Here is a tiny trained network, its code and every weight. The questions are about switching its units off for an input and a target symbol, where a switched-off unit gives its printed mean instead of its output.

import numpy as np


def w(rows, s, z=0):
    codes = np.array(rows[::2]) - 128.0
    scale = np.full(codes.shape[1], s)
    scale[-1] = z or s
    return codes * scale


def norm(h):
    return h / np.sqrt((h * h).mean(-1, keepdims=True) + 1e-5)


def f(y):
    return np.maximum(y, 0)


def softmax(a):
    e = np.exp(a - a.max(-1, keepdims=True))
    return e / e.sum(-1, keepdims=True)


def log_softmax(a):
    a = a - a.max(-1, keepdims=True)
    return a - np.log(np.exp(a).sum(-1, keepdims=True))


def net(x, mask):
    ids = ['ΔΘαβεηλμπσφψω'.index(c) for c in x.split()]
    T = len(ids)
    res = E[ids] + P[:T]
    q, k, v = (norm(res) @ M[0].T for M in (Q, K, V))
    z = softmax(np.where(np.tri(T) > 0, q @ k.T / 3**0.5, -1e9)) @ v
    res = res + np.where(mask[0], z, O[0][:, -1]) @ O[0][:, :-1]
    y = f(norm(res) @ A[0][:, :-1].T + A[0][:, -1])
    res = res + np.where(mask[1:25], y, B[0][:, -1]) @ B[0][:, :-1]
    return log_softmax(norm(res)[-1] @ U[:, :-1].T + U[:, -1])


Q, K, V, O, A, B = {}, {}, {}, {}, {}, {}
E = w([
[20,71,100,179],'Δ',
[156,109,104,160],'Θ',
[255,141,71,101],'α',
[238,220,53,78],'β',
[243,40,36,76],'ε',
[91,202,150,147],'η',
[112,44,92,173],'λ',
[157,147,160,73],'μ',
[42,149,121,97],'π',
[110,210,186,152],'σ',
[197,163,162,120],'φ',
[118,121,192,183],'ψ',
[118,148,140,208],'ω',
],0.0083)
P = w([
[142,228,196,49],'0',
[118,106,10,111],'1',
[165,70,153,20],'2',
[127,96,15,119],'3',
[168,50,143,25],'4',
[127,85,14,118],'5',
[154,41,137,25],'6',
[119,81,4,123],'7',
],0.003)
Q[0] = w([
[141,96,150,3],'h0',
[91,54,103,16],'h0',
[111,82,203,91],'h0',
],0.0039)
K[0] = w([
[121,200,253,90],'h0',
[221,54,219,110],'h0',
[161,195,135,209],'h0',
],0.004)
V[0] = w([
[99,165,44,30],'h0',
[188,96,52,97],'h0',
[137,73,253,9],'h0',
],0.0035)
O[0] = w([
[57,254,77,92,153],'h0',
[190,172,122,109,152],'h0',
[69,64,154,32,2],'h0',
],0.0047,0.00077)
A[0] = w([
[161,88,168,130,124],'n0',
[127,178,26,197,108],'n1',
[46,79,108,163,143],'n2',
[105,163,63,193,197],'n3',
[148,160,63,164,146],'n4',
[101,203,211,108,240],'n5',
[157,79,145,176,124],'n6',
[197,199,204,104,83],'n7',
[83,86,65,198,54],'n8',
[183,74,89,12,71],'n9',
[15,60,149,151,198],'n10',
[83,138,136,150,168],'n11',
[133,61,101,108,78],'n12',
[169,242,83,86,50],'n13',
[134,158,114,196,180],'n14',
[166,77,41,166,136],'n15',
[150,75,203,206,110],'n16',
[254,134,121,74,252],'n17',
[217,157,62,97,175],'n18',
[159,82,234,130,170],'n19',
[121,70,35,176,178],'n20',
[84,107,101,113,132],'n21',
[112,167,233,153,133],'n22',
[140,196,173,95,94],'n23',
],0.0055,0.0026)
B[0] = w([
[100,134,33,63,149],'n0',
[119,73,133,2,185],'n1',
[181,145,111,129,221],'n2',
[104,99,218,138,208],'n3',
[100,94,121,21,172],'n4',
[157,80,43,108,174],'n5',
[176,167,91,137,169],'n6',
[70,131,7,169,156],'n7',
[131,210,151,167,201],'n8',
[63,12,129,143,174],'n9',
[200,117,119,88,253],'n10',
[209,81,149,115,173],'n11',
[126,157,98,80,157],'n12',
[161,87,219,127,167],'n13',
[80,80,168,203,175],'n14',
[169,232,41,106,208],'n15',
[175,116,106,134,175],'n16',
[103,135,235,130,215],'n17',
[148,149,197,155,196],'n18',
[67,60,55,85,167],'n19',
[72,223,180,159,239],'n20',
[190,148,98,95,169],'n21',
[185,108,93,124,158],'n22',
[28,111,156,241,146],'n23',
],0.0036,0.0051)
U = w([
[57,166,79,172,253],'Δ',
[134,255,137,137,137],'Θ',
[183,149,136,114,72],'α',
[165,199,133,101,117],'β',
[172,21,87,79,79],'ε',
[54,114,177,89,104],'η',
[193,208,32,158,93],'λ',
[93,73,171,101,78],'μ',
[80,169,88,38,148],'π',
[50,84,172,230,72],'σ',
[139,128,202,162,113],'φ',
[194,85,118,217,225],'ψ',
[96,198,158,209,169],'ω',
],0.01,0.0026)

Each question gives the input, a string of symbols that net reads in full, and the target symbol t.
The units are the heads (3 rows each of Q, K, V and O) and the neurons (one row each of A and B). Each row of codes is followed by its name. A weight is (code - 128) times the scale printed after its matrix; where a second scale follows, it is the last column's (O, A, B and U).
mask holds one flag per unit, heads first, then neurons. A switched-off unit (its flag False) gives its mean, the last column of its rows in O or B, instead of its output. The means were averaged over made-up inputs and are rounded, as every weight is.
A unit's drop is (log p(t) with every unit on - log p(t) with that unit switched off) / (log p(t) with every unit on - log p(t) with every unit switched off).
The circuit of an input: a set's keep is (log p(t) with only the set's units on - log p(t) with every unit switched off) / (log p(t) with every unit on - log p(t) with every unit switched off). Starting from the 12 units with the biggest drops (on a tie, the unit counted first), units are removed one at a time, each time the one whose removal leaves the highest keep (on an exact tie, the one counted first), for as long as the keep stays at least 0.8.
units of the circuit, in order: the units of the circuit, biggest drop first
unit that matters most: the unit with the biggest drop
k most important neurons: the k neurons with the biggest drops, biggest first
drop of u: that unit's drop, to one decimal
input Δ α β μ Δ Δ σ, target Δ: units of the circuit, in order -> [n7, n23, n5, n10]
input σ Θ λ β Δ, target λ: 3 most important neurons -> [n10, n17, n2]
input Δ Θ ψ π Δ, target ε: units of the circuit, in order -> [n10, n2]
input ε Δ α Θ, target Θ: unit that matters most -> n15
input φ λ λ α ψ ω Θ Θ, target Θ: 2 most important neurons -> [n15, n20]
input λ ω Δ, target ψ: 2 most important neurons -> [n10, n11]
input Δ π σ, target Δ: 2 most important neurons -> [n23, n7]
input ω λ λ Δ Δ, target λ: 2 most important neurons -> [n10, n17]
input Δ Δ ψ λ, target λ: 2 most important neurons -> [n15, n20]
input ω Δ Δ, target ψ: 2 most important neurons -> [n10, n2]
input Δ Δ Δ ψ φ, target ε: 3 most important neurons -> [n20, n19, n7]
input ψ π ψ η, target η: drop of n15 -> 0.2
input ψ ω Δ λ ψ, target ε: drop of n19 -> 0.2
input φ λ Δ β ψ η, target η: unit that matters most -> n1
input η ψ π, target ε: drop of n20 -> 0.3
